Below is a small trained network, with its code and all its weights. Each question gives an input and a class and asks what happens when units are switched off, that is, made to give their printed mean instead of their output.

import numpy as np


def w(rows, s, z=0):
    codes = np.array(rows[::2]) - 128.0
    scale = np.full(codes.shape[1], s)
    scale[-1] = z or s
    return codes * scale


def norm(h):
    return h / np.sqrt((h * h).mean(-1, keepdims=True) + 1e-5)


def f(y):
    return y / 2 * (1 + np.tanh(0.7978845608 * (y + 0.044715 * y**3)))


def log_softmax(a):
    a = a - a.max(-1, keepdims=True)
    return a - np.log(np.exp(a).sum(-1, keepdims=True))


def net(x, mask):
    res = np.array(x, float).reshape(1, 5) / 4 @ E
    u = 0
    for l in range(3):
        y = f(norm(res) @ A[l][:, :-1].T + A[l][:, -1])
        res = res + np.where(mask[u : u + 5], y, B[l][:, -1]) @ B[l][:, :-1]
        u += 5
    return log_softmax(norm(res)[-1] @ U[:, :-1].T + U[:, -1])


A, B = {}, {}
E = w([
[239,158,123,17,90],'x0',
[124,130,128,130,125],'x1',
[130,64,219,241,140],'x2',
[125,130,126,133,122],'x3',
[113,255,186,181,145],'x4',
],0.008)
A[0] = w([
[156,82,93,119,112,233],'0.n1',
[142,194,144,112,88,209],'0.n2',
[253,105,181,167,61,11],'0.n3',
[70,78,187,143,185,114],'0.n4',
[44,132,70,97,193,3],'0.n5',
],0.011,0.0039)
B[0] = w([
[145,77,100,162,48,253],'0.n1',
[203,125,125,164,154,247],'0.n2',
[7,146,95,104,158,208],'0.n3',
[167,129,155,122,99,213],'0.n4',
[47,118,131,83,148,174],'0.n5',
],0.015,0.0045)
A[1] = w([
[102,96,53,73,134,133],'1.n1',
[76,181,177,144,178,128],'1.n2',
[61,59,128,77,144,87],'1.n3',
[74,205,106,137,245,2],'1.n4',
[137,62,98,64,77,113],'1.n5',
],0.012,0.005)
B[1] = w([
[97,178,127,180,131,224],'1.n1',
[109,99,91,29,170,202],'1.n2',
[115,148,191,183,2,201],'1.n3',
[170,56,72,82,177,194],'1.n4',
[51,166,100,117,165,254],'1.n5',
],0.013,0.0065)
A[2] = w([
[121,171,222,161,249,97],'2.n1',
[120,113,38,83,120,99],'2.n2',
[112,210,136,142,93,160],'2.n3',
[62,10,100,213,149,144],'2.n4',
[185,123,20,218,127,253],'2.n5',
],0.011,0.0048)
B[2] = w([
[1,113,64,118,58,185],'2.n1',
[71,34,158,33,194,215],'2.n2',
[138,196,169,201,154,178],'2.n3',
[218,218,131,170,135,255],'2.n4',
[128,70,220,112,215,254],'2.n5',
],0.009,0.0066)
U = w([
[14,148,115,156,128,25],'0',
[85,101,105,19,234,120],'1',
[251,154,162,122,170,254],'2',
],0.017,0.0022)

Each question gives the input, the list of numbers given to net, and the class t.
The units are the neurons (one row each of A and B). Each row of codes is followed by its name. A weight is (code - 128) times the scale printed after its matrix; where a second scale follows, it is the last column's (A, B and U).
mask holds one flag per neuron, layer by layer. A switched-off neuron (its flag False) gives its mean, the last column of its row in B, instead of its output. The means were averaged over made-up inputs and are rounded, as every weight is.
A unit's drop is (log p(t) with every unit on - log p(t) with that unit switched off) / (log p(t) with every unit on - log p(t) with every unit switched off).
The circuit of an input: a set's keep is (log p(t) with only the set's units on - log p(t) with every unit switched off) / (log p(t) with every unit on - log p(t) with every unit switched off). Starting from the 12 units with the biggest drops (on a tie, the unit counted first), units are removed one at a time, each time the one whose removal leaves the highest keep (on an exact tie, the one counted first), for as long as the keep stays at least 0.8.
circuit, biggest first: the units of the circuit, biggest drop first
k most important neurons: the k neurons with the biggest drops, biggest first
top k neurons in layer l: the k neurons of layer l with the biggest drops, biggest first
drop of u: that unit's drop, to one decimal
input [-1,-1,3,-5,-8], class 2: circuit, biggest first	2.n4
input [8,8,1,4,-7], class 0: top 2 neurons in layer 0	0.n3; 0.n2
input [5,4,1,7,6], class 1: 2 most important neurons	0.n1; 0.n3
input [-5,-1,2,-2,-8], class 2: 2 most important neurons	2.n4; 0.n3
input [3,-7,2,-3,0], class 0: top 2 neurons in layer 0	0.n3; 0.n1
input [7,7,1,-4,-3], class 0: 2 most important neurons	0.n3; 1.n1
input [0,5,1,5,-5], class 2: 2 most important neurons	0.n3; 2.n4
input [-7,2,0,-8,5], class 1: circuit, biggest first	0.n1; 1.n2
input [1,8,-6,-3,3], class 2: 3 most important neurons	0.n2; 0.n3; 1.n5
input [5,-3,-1,0,1], class 2: top 2 neurons in layer 1	1.n2; 1.n4
input [2,-1,-4,0,1], class 2: 2 most important neurons	0.n2; 1.n2
input [-6,4,3,8,0], class 2: 2 most important neurons	2.n4; 1.n5
input [-7,-6,6,-4,-1], class 2: 2 most important neurons	1.n5; 2.n4
input [-5,-1,2,-7,-8], class 2: top 2 neurons in layer 0	0.n3; 0.n4
input [-2,-7,2,5,0], class 2: most important neuron	1.n5
input [3,5,5,-6,2], class 1: drop of 2.n4	0.0
input [5,0,4,3,6], class 1: drop of 0.n3	0.3
input [3,0,5,-2,4], class 1: drop of 0.n3	0.9
